Here is a tiny trained network, its code and every weight. The questions are about switching its units off for an input and a class, where a switched-off unit gives its printed mean instead of its output.

import numpy as np


def w(rows, s, z=0):
    codes = np.array(rows[::2]) - 128.0
    scale = np.full(codes.shape[1], s)
    scale[-1] = z or s
    return codes * scale


def f(y):
    return np.maximum(y, 0)


def log_softmax(a):
    a = a - a.max(-1, keepdims=True)
    return a - np.log(np.exp(a).sum(-1, keepdims=True))


def net(x, mask):
    res = np.array(x, float).reshape(1, 7) / 4 @ E
    y = f(res @ A[0][:, :-1].T + A[0][:, -1])
    res = res + np.where(mask, y, B[0][:, -1]) @ B[0][:, :-1]
    return log_softmax(res[-1] @ U[:, :-1].T + U[:, -1])


A, B = {}, {}
E = w([
[127,128,133,126,121,125],'x0',
[241,165,109,219,52,196],'x1',
[129,121,116,131,135,125],'x2',
[111,158,144,129,123,150],'x3',
[191,117,222,118,214,180],'x4',
[198,225,101,56,164,69],'x5',
[108,106,48,2,83,243],'x6',
],0.0081)
A[0] = w([
[91,131,151,102,97,183,163],'neuron 0',
[137,134,130,97,121,214,101],'neuron 1',
[159,112,92,89,89,150,73],'neuron 2',
[107,78,133,149,87,149,183],'neuron 3',
[155,119,101,133,155,76,174],'neuron 4',
[83,68,168,191,123,179,149],'neuron 5',
[114,151,146,169,125,69,68],'neuron 6',
[87,133,121,109,171,96,140],'neuron 7',
[144,139,173,126,111,72,65],'neuron 8',
[167,185,113,177,59,119,123],'neuron 9',
[123,146,187,100,200,155,190],'neuron 10',
[144,166,89,105,155,102,141],'neuron 11',
[109,88,93,98,103,153,133],'neuron 12',
[157,139,129,166,131,87,119],'neuron 13',
[196,116,158,97,216,160,214],'neuron 14',
[146,113,92,49,103,174,65],'neuron 15',
[180,235,88,97,164,125,130],'neuron 16',
[70,108,138,64,185,106,78],'neuron 17',
[103,177,129,142,93,136,255],'neuron 18',
[63,105,63,114,106,55,160],'neuron 19',
[177,203,69,135,165,96,126],'neuron 20',
[186,151,135,120,160,138,44],'neuron 21',
[69,104,115,93,150,171,101],'neuron 22',
[174,162,123,92,119,115,98],'neuron 23',
[184,142,119,163,109,207,76],'neuron 24',
[129,69,90,111,108,150,137],'neuron 25',
[108,113,156,168,147,86,96],'neuron 26',
[121,164,47,133,105,89,158],'neuron 27',
[183,125,99,143,114,156,101],'neuron 28',
[126,140,74,84,164,182,50],'neuron 29',
[99,132,174,152,81,132,170],'neuron 30',
[92,182,113,141,46,78,214],'neuron 31',
[105,74,134,47,158,85,21],'neuron 32',
[220,173,71,167,79,161,49],'neuron 33',
[45,153,130,119,157,115,104],'neuron 34',
[166,93,108,127,238,150,21],'neuron 35',
[169,172,185,66,68,71,173],'neuron 36',
[148,99,99,193,102,168,102],'neuron 37',
[71,193,180,248,157,98,115],'neuron 38',
],0.012,0.0039)
B[0] = w([
[136,162,65,113,135,94,195],'neuron 0',
[179,107,114,87,91,71,208],'neuron 1',
[158,165,85,107,91,73,196],'neuron 2',
[54,88,152,80,187,136,189],'neuron 3',
[109,107,87,73,120,126,186],'neuron 4',
[43,129,79,55,148,185,217],'neuron 5',
[123,163,90,59,35,118,189],'neuron 6',
[117,95,176,189,151,115,209],'neuron 7',
[124,161,113,91,71,81,171],'neuron 8',
[145,136,230,125,160,109,214],'neuron 9',
[191,112,112,178,150,184,233],'neuron 10',
[38,130,122,165,141,151,196],'neuron 11',
[153,144,84,124,130,101,209],'neuron 12',
[121,188,56,33,86,117,182],'neuron 13',
[183,84,44,114,169,182,255],'neuron 14',
[156,231,74,79,72,93,242],'neuron 15',
[28,93,153,104,146,180,234],'neuron 16',
[140,68,231,167,112,58,253],'neuron 17',
[160,65,159,129,216,129,189],'neuron 18',
[188,56,162,136,159,179,248],'neuron 19',
[60,80,91,113,81,176,213],'neuron 20',
[127,141,152,140,122,164,168],'neuron 21',
[163,156,178,126,127,77,215],'neuron 22',
[56,95,78,169,126,121,180],'neuron 23',
[131,127,188,164,129,76,208],'neuron 24',
[110,162,79,101,130,138,197],'neuron 25',
[155,102,89,81,77,93,191],'neuron 26',
[172,67,97,159,149,168,218],'neuron 27',
[87,125,190,234,174,58,182],'neuron 28',
[129,143,163,53,90,78,209],'neuron 29',
[89,98,96,120,171,129,169],'neuron 30',
[253,48,84,138,224,214,227],'neuron 31',
[104,86,172,180,88,76,236],'neuron 32',
[120,140,222,204,125,79,233],'neuron 33',
[196,103,168,244,99,79,203],'neuron 34',
[154,58,116,141,89,106,185],'neuron 35',
[52,142,148,119,194,169,203],'neuron 36',
[88,136,155,196,152,121,190],'neuron 37',
[162,227,25,64,81,101,251],'neuron 38',
],0.0055,0.0093)
U = w([
[135,164,113,75,97,40,72],'0',
[113,113,206,171,127,47,80],'1',
[122,113,137,110,161,106,254],'2',
[190,82,127,127,153,166,77],'3',
[6,107,141,100,128,135,92],'4',
],0.014,0.008)

Each question gives the input, the list of numbers given to net, and the class t.
The units are the neurons (one row each of A and B). Each row of codes is followed by its name. A weight is (code - 128) times the scale printed after its matrix; where a second scale follows, it is the last column's (A, B and U).
mask holds one flag per neuron, in row order. A switched-off neuron (its flag False) gives its mean, the last column of its row in B, instead of its output. The means were averaged over made-up inputs and are rounded, as every weight is.
A unit's drop is (log p(t) with every unit on - log p(t) with that unit switched off) / (log p(t) with every unit on - log p(t) with every unit switched off).
The circuit of an input: a set's keep is (log p(t) with only the set's units on - log p(t) with every unit switched off) / (log p(t) with every unit on - log p(t) with every unit switched off). Starting from the 12 units with the biggest drops (on a tie, the unit counted first), units are removed one at a time, each time the one whose removal leaves the highest keep (on an exact tie, the one counted first), for as long as the keep stays at least 0.8.
circuit, biggest first: the units of the circuit, biggest drop first
k most important neurons: the k neurons with the biggest drops, biggest first
drop of u: that unit's drop, to one decimal
input [3,-5,-3,3,-1,8,3], class 4: circuit, biggest first => neuron 16; neuron 11
input [-5,3,3,7,-4,7,-4], class 4: circuit, biggest first => neuron 16; neuron 20
input [8,-3,1,-5,-8,-5,5], class 3: 2 most important neurons => neuron 19; neuron 31
input [-1,8,-8,6,-8,-1,6], class 1: circuit, biggest first => neuron 33
input [2,-2,-1,-6,-8,-7,3], class 3: circuit, biggest first => neuron 19; neuron 31
input [-6,6,2,-6,6,2,-7], class 0: 2 most important neurons => neuron 38; neuron 13
input [-1,-1,-5,7,4,-7,-4], class 4: 2 most important neurons => neuron 5; neuron 31
input [-1,-7,-5,4,5,3,4], class 1: 2 most important neurons => neuron 17; neuron 32
input [-1,-5,-1,4,-8,5,-3], class 3: 3 most important neurons => neuron 31; neuron 19; neuron 27
input [-7,-2,6,-5,2,7,-6], class 4: 2 most important neurons => neuron 16; neuron 20
input [5,3,2,-4,5,2,-5], class 0: circuit, biggest first => neuron 38; neuron 13
input [-3,0,-3,-5,1,-4,0], class 4: circuit, biggest first => neuron 31; neuron 5; neuron 34
input [-1,8,-8,-3,-4,-2,7], class 1: 2 most important neurons => neuron 33; neuron 28
input [6,-8,2,-4,8,7,8], class 0: circuit, biggest first => neuron 15
input [-8,-5,-5,-6,8,-7,-6], class 3: circuit, biggest first => neuron 10; neuron 14
input [2,-8,-3,8,6,5,5], class 1: circuit, biggest first => neuron 17; neuron 32
input [-2,7,7,4,-2,-8,7], class 4: 2 most important neurons => neuron 5; neuron 3
input [6,1,0,8,5,7,1], class 4: 2 most important neurons => neuron 16; neuron 31
input [-5,8,-6,-3,5,4,7], class 1: 4 most important neurons => neuron 33; neuron 28; neuron 24; neuron 38
input [8,3,-5,5,7,-8,-6], class 4: circuit, biggest first => neuron 5
input [-5,8,2,-5,-1,8,5], class 1: 2 most important neurons => neuron 33; neuron 28
input [-3,1,0,-7,-7,6,4], class 3: drop of neuron 19 => 0.2
